A =
[[127 132 127 126 127 124 130 136]
 [124 141 126 118 123 124 129 126]
 [122 129 132 130 131 151 120 122]
 [129 133 134 132 129 152 124 129]
 [124 133 124 128 124 126 123 122]
 [125 127 127 137 130 134 122 118]
 [125 129 127 128 127 130 125 131]
 [123 132 128 129 128 135 124 121]
 [124 119 126 127 131 122 125 117]
 [120 131 129 126 128 143 120 121]
 [122 128 127 130 129 135 121 121]
 [133 129 129 121 128 112 138 132]
 [139 137 137 139 133 140 135 115]
 [131 122 128 131 129 123 129 123]
 [134 141 135 129 128 140 134 134]
 [132 124 126 128 126 120 131 139]]
Rows and columns are numbered from 0.
Read off the entry in the top-right corner.
Answer: 136
Read off the entry at row 1, column 0.
Answer: 124
The entry in row 0 and column 2: 127
Read off the entry in row 2 and column 1.
Answer: 129
Read off the bottom-left entry.
Answer: 132
Read off the entry in row 0 and column 1.
Answer: 132
Read off the top entry of the column that holds the largest entry.
Answer: 124
Read off the entry just right of the largest entry.
Answer: 124
Read off the entry in row 1 and column 1.
Answer: 141
Read off the entry at row 2, column 2.
Answer: 132
Read off the entry in row 0 and column 0.
Answer: 127
The smallest entry: 112
Read off the bottom entry of the column that holds the smallest entry.
Answer: 120
The entry just left of the largest entry: 129
The entry just right of the smallest entry is 138
Read off the entry just left of the smallest entry.
Answer: 128
Read off the entry directly above the smallest entry.
Answer: 135
The entry in the bottom-right corner is 139
Read off the entry directly below the largest entry.
Answer: 126
Read off the entry at row 1, column 2.
Answer: 126
The entry at row 2, column 0 is 122
Read off the entry directly below the smallest entry.
Answer: 140

x =
[[120 152 150 118 153 150 120 151 151 118 120 120 153 120 117 120]
 [141 115 115 144 115 114 143 115 115 143 142 141 115 142 144 142]
 [135 130 129 136 130 128 136 129 129 135 135 135 130 136 136 135]
 [138 121 121 140 121 120 139 121 121 139 139 138 121 139 140 138]
 [135 128 127 136 128 127 136 128 127 135 135 135 128 135 136 135]
 [130 136 135 130 136 134 130 135 135 129 130 130 136 130 129 130]]
The entry in the top-left corner is 120
The 3rd entry in reading order -> 150
The first entry in the row that holds the smallest entry -> 141
The entry in the top-right corner? 120
The third entry on the main diagonal? 129
The entry in the bottom-left corner -> 130
The second entry, reading row by row? 152
The entry directly below the smallest entry is 128
The bottom-right entry? 130
The 3rd-last entry, reading row by row: 130
The entry just right of the smallest entry -> 143
The 2nd entry on the main diagonal? 115
The last entry in the row that holds the smallest entry? 142
The minimum -> 114
The fifth entry, reading row by row? 153
The top entry of the column that holds the smallest entry? 150
The smallest entry in the first row -> 117
The fourth entry in reading order? 118

M =
array([[138, 125, 119, 135, 127, 131, 128, 121, 129, 114, 135],
       [128, 131, 116, 131, 139, 141, 132, 137, 132, 123, 152],
       [112, 138, 127, 128, 134, 133, 126, 133, 128, 144, 131],
       [124, 133, 115, 130, 141, 143, 132, 140, 133, 127, 155],
       [133, 131, 111, 140, 133, 138, 128, 122, 130, 115, 146],
       [141, 119, 132, 125, 124, 124, 131, 127, 128, 117, 125],
       [127, 133, 120, 141, 124, 127, 121, 111, 125, 125, 122],
       [131, 122, 134, 114, 134, 131, 137, 148, 132, 129, 139],
       [110, 139, 128, 130, 132, 131, 124, 129, 127, 146, 126],
       [137, 129, 117, 145, 121, 126, 121, 105, 125, 113, 124],
       [128, 135, 111, 145, 129, 135, 122, 112, 127, 120, 136],
       [131, 122, 133, 115, 134, 131, 137, 147, 132, 128, 139],
       [128, 131, 118, 134, 132, 135, 128, 126, 129, 123, 139],
       [131, 132, 115, 146, 122, 128, 120, 105, 125, 118, 124],
       [115, 139, 121, 139, 128, 130, 120, 116, 125, 137, 124]])
Indices start at 0.
The entry in row 1 and column 0 -> 128
The top entry of the column that holds the largest entry: 135
The entry in the bottom-right corner is 124
The entry in row 2 and column 0 -> 112
The entry in the top-left corner is 138
Give the bottom-left entry.
Answer: 115
Give the entry in row 0 and column 1.
Answer: 125
The entry in row 1 and column 2 is 116
The entry directly below the centre entry is 131
Give the entry in row 2 and column 1.
Answer: 138
The entry in row 0 and column 2: 119
The entry in row 2 and column 2: 127
The entry at row 1, column 1 -> 131
Give the entry directly below the largest entry.
Answer: 146
The entry just left of the largest entry is 127

128  131  140  133  128  128  120  122  149  137  129  141  141  145  135
124  132  137  135  131  116  116  153  123  115  125  136  124  135  150
132  120  124  139  114  133  143  120  132  134  132  123  134  139  132
143  139  110  131  119  141  121  132  116  127  114  138  110  139  133
128  131  140  133  128  128  120  122  149  137  129  141  142  145  135
143  138  110  131  119  142  121  132  116  126  114  138  110  139  133
121  122  118  106  136  127  119  126  111  154  119  146  133  105  104
126  130  118  118  128  127  118  128  122  134  122  128  133  130  128
116  110  105  121  109  116  128  129  113  140  110  104  125  147  137
116  110  105  121  109  116  129  129  113  141  110  104  125  147  137
Counting starts at 0.
The entry in the top-right corner: 135
Which number is the entry at row 0, column 1?
A: 131
The entry in the bottom-right corner is 137
Which number is the entry in row 2 and column 0?
A: 132
Which number is the bottom-left entry?
A: 116
The entry in the top-left corner is 128
The entry at row 1, column 0 is 124
Which number is the entry directly below 106?
A: 118
Which number is the top entry of the column that holds the largest entry?
A: 137
Which number is the entry at row 0, column 2?
A: 140
The entry in row 2 and column 1 is 120
The entry directly above the largest entry -> 126
Which number is the bottom entry of the column that holds the largest entry?
A: 141
